Below are the code and all the weights of a small trained network. Each question names an input and a class and asks about switching units off, where a switched-off unit gives its printed mean instead of its output.

import numpy as np


def w(rows, s, z=0):
    codes = np.array(rows[::2]) - 128.0
    scale = np.full(codes.shape[1], s)
    scale[-1] = z or s
    return codes * scale


def f(y):
    return np.maximum(y, 0)


def log_softmax(a):
    a = a - a.max(-1, keepdims=True)
    return a - np.log(np.exp(a).sum(-1, keepdims=True))


def net(x, mask):
    res = np.array(x, float).reshape(1, 4) / 4 @ E
    y = f(res @ A[0][:, :-1].T + A[0][:, -1])
    res = res + np.where(mask, y, B[0][:, -1]) @ B[0][:, :-1]
    return log_softmax(res[-1] @ U[:, :-1].T + U[:, -1])


A, B = {}, {}
E = w([
[106,227,118,127],'x0',
[47,128,79,179],'x1',
[89,126,114,12],'x2',
[76,112,180,74],'x3',
],0.011)
A[0] = w([
[135,254,72,83,141],'n1',
[170,177,201,87,117],'n2',
[99,181,140,156,247],'n3',
[133,93,230,180,92],'n4',
[223,69,73,199,181],'n5',
[99,33,146,99,254],'n6',
[81,134,30,199,161],'n7',
],0.0096,0.0059)
B[0] = w([
[111,143,209,140,220],'n1',
[82,127,163,134,190],'n2',
[106,196,141,169,218],'n3',
[138,121,197,130,178],'n4',
[133,206,102,117,244],'n5',
[147,171,137,10,255],'n6',
[85,148,153,175,222],'n7',
],0.014,0.0088)
U = w([
[105,69,138,171,63],'0',
[77,161,8,184,1],'1',
[135,107,112,8,139],'2',
[142,22,80,144,34],'3',
[160,82,127,194,103],'4',
[39,170,199,157,164],'5',
[129,217,72,102,251],'6',
],0.011,0.0052)

Each question gives the input, the list of numbers given to net, and the class t.
The units are the neurons (one row each of A and B). Each row of codes is followed by its name. A weight is (code - 128) times the scale printed after its matrix; where a second scale follows, it is the last column's (A, B and U).
mask holds one flag per neuron, in row order. A switched-off neuron (its flag False) gives its mean, the last column of its row in B, instead of its output. The means were averaged over made-up inputs and are rounded, as every weight is.
A unit's drop is (log p(t) with every unit on - log p(t) with that unit switched off) / (log p(t) with every unit on - log p(t) with every unit switched off).
The circuit of an input: a set's keep is (log p(t) with only the set's units on - log p(t) with every unit switched off) / (log p(t) with every unit on - log p(t) with every unit switched off). Starting from all 7 units, units are removed one at a time, each time the one whose removal leaves the highest keep (on an exact tie, the one counted first), for as long as the keep stays at least 0.8.
circuit, biggest first: the units of the circuit, biggest drop first
unit that matters most: the unit with the biggest drop
top k neurons: the k neurons with the biggest drops, biggest first
drop when u is switched off: that unit's drop, to one decimal
input [-4,5,-3,-3], class 1: unit that matters most	n1
input [1,2,-5,-5], class 1: circuit, biggest first	(n6, n1)
input [-5,-5,-6,-1], class 6: top 2 neurons	(n5, n1)
input [-6,8,-5,-7], class 1: top 2 neurons	(n5, n1)
input [1,6,-6,-7], class 1: circuit, biggest first	(n1, n6)
input [-2,-3,-7,-1], class 6: top 2 neurons	(n5, n1)
input [-5,3,7,-5], class 2: circuit, biggest first	(n3, n6)
input [-7,8,-3,-7], class 1: circuit, biggest first	(n7, n1, n5, n4)
input [4,-1,0,-6], class 5: top 2 neurons	(n1, n6)
input [2,-6,2,-3], class 5: top 2 neurons	(n6, n2)
input [2,3,4,-6], class 5: drop when n7 is switched off	0.1
input [-6,3,-3,-4], class 6: drop when n5 is switched off	0.7
input [6,-1,-2,-8], class 5: drop when n6 is switched off	0.2
input [-6,-6,-5,6], class 2: circuit, biggest first	(n6)
